Here is a tiny trained network, its code and every weight. The questions are about switching its units off for an input and a class, where a switched-off unit gives its printed mean instead of its output.

import numpy as np


def w(rows, s, z=0):
    codes = np.array(rows[::2]) - 128.0
    scale = np.full(codes.shape[1], s)
    scale[-1] = z or s
    return codes * scale


def norm(h):
    return h / np.sqrt((h * h).mean(-1, keepdims=True) + 1e-5)


def f(y):
    return np.maximum(y, 0)


def log_softmax(a):
    a = a - a.max(-1, keepdims=True)
    return a - np.log(np.exp(a).sum(-1, keepdims=True))


def net(x, mask):
    res = np.array(x, float).reshape(1, 2) / 4 @ E
    u = 0
    for l in range(2):
        y = f(norm(res) @ A[l][:, :-1].T + A[l][:, -1])
        res = res + np.where(mask[u : u + 5], y, B[l][:, -1]) @ B[l][:, :-1]
        u += 5
    return log_softmax(norm(res)[-1] @ U[:, :-1].T + U[:, -1])


A, B = {}, {}
E = w([
[17,60,63,199,178,55,196],'x0',
[107,197,74,171,205,255,227],'x1',
],0.0034)
A[0] = w([
[140,62,79,248,133,106,24,89],'0.n1',
[161,166,139,117,91,129,115,170],'0.n2',
[61,165,176,103,169,140,153,109],'0.n3',
[135,181,95,254,157,78,149,151],'0.n4',
[187,172,166,80,172,187,85,3],'0.n5',
],0.0048,0.0032)
B[0] = w([
[205,201,111,156,165,173,119,203],'0.n1',
[180,130,71,217,215,196,254,208],'0.n2',
[128,156,192,186,114,189,19,171],'0.n3',
[195,126,123,84,38,173,122,254],'0.n4',
[210,158,104,176,54,60,89,197],'0.n5',
],0.0049,0.0032)
A[1] = w([
[148,188,96,204,109,167,119,86],'1.n1',
[60,40,58,183,115,59,249,2],'1.n2',
[168,78,130,210,193,97,158,71],'1.n3',
[116,36,235,57,139,77,135,165],'1.n4',
[50,189,109,75,254,166,190,71],'1.n5',
],0.0067,0.0015)
B[1] = w([
[89,91,137,106,130,87,116,254],'1.n1',
[254,159,128,110,80,130,121,249],'1.n2',
[54,101,124,84,94,171,122,195],'1.n3',
[43,165,145,192,243,196,160,175],'1.n4',
[94,132,170,162,175,106,91,181],'1.n5',
],0.0091,0.0054)
U = w([
[251,138,121,144,65,149,133,201],'0',
[65,145,172,184,215,166,139,177],'1',
[69,52,115,47,62,121,127,109],'2',
[104,152,112,92,148,67,195,4],'3',
],0.013,0.0036)

Each question gives the input, the list of numbers given to net, and the class t.
The units are the neurons (one row each of A and B). Each row of codes is followed by its name. A weight is (code - 128) times the scale printed after its matrix; where a second scale follows, it is the last column's (A, B and U).
mask holds one flag per neuron, layer by layer. A switched-off neuron (its flag False) gives its mean, the last column of its row in B, instead of its output. The means were averaged over made-up inputs and are rounded, as every weight is.
A unit's drop is (log p(t) with every unit on - log p(t) with that unit switched off) / (log p(t) with every unit on - log p(t) with every unit switched off).
The circuit of an input: a set's keep is (log p(t) with only the set's units on - log p(t) with every unit switched off) / (log p(t) with every unit on - log p(t) with every unit switched off). Starting from all 10 units, units are removed one at a time, each time the one whose removal leaves the highest keep (on an exact tie, the one counted first), for as long as the keep stays at least 0.8.
circuit, biggest first: the units of the circuit, biggest drop first
most important unit: the unit with the biggest drop
k most important neurons: the k neurons with the biggest drops, biggest first
top k neurons in layer l: the k neurons of layer l with the biggest drops, biggest first
input [-3,-1], class 2: top 2 neurons in layer 0 -> (0.n2, 0.n4)
input [2,-2], class 2: 3 most important neurons -> (0.n1, 1.n2, 1.n4)
input [5,-6], class 1: top 2 neurons in layer 0 -> (0.n2, 0.n5)
input [0,-3], class 2: most important unit -> 0.n1
input [0,1], class 2: circuit, biggest first -> (1.n2, 1.n4)
input [0,3], class 2: top 2 neurons in layer 1 -> (1.n2, 1.n4)
input [7,-8], class 1: top 2 neurons in layer 0 -> (0.n2, 0.n5)
input [4,3], class 0: 2 most important neurons -> (0.n1, 1.n2)
input [0,4], class 1: 3 most important neurons -> (1.n2, 0.n5, 1.n3)
input [4,4], class 0: top 2 neurons in layer 0 -> (0.n1, 0.n4)
input [1,-3], class 2: 2 most important neurons -> (0.n1, 0.n4)
input [3,3], class 2: top 3 neurons in layer 1 -> (1.n4, 1.n2, 1.n1)
input [-4,5], class 1: 3 most important neurons -> (1.n2, 0.n4, 1.n1)
input [8,7], class 0: top 2 neurons in layer 0 -> (0.n4, 0.n1)
input [7,6], class 0: top 2 neurons in layer 1 -> (1.n2, 1.n4)
input [1,-6], class 1: circuit, biggest first -> (1.n4)
input [-6,-8], class 1: circuit, biggest first -> (1.n4, 1.n2)
input [1,3], class 2: top 2 neurons in layer 0 -> (0.n4, 0.n2)
input [3,-2], class 2: 2 most important neurons -> (0.n1, 1.n2)
input [7,-7], class 0: top 2 neurons in layer 0 -> (0.n1, 0.n3)
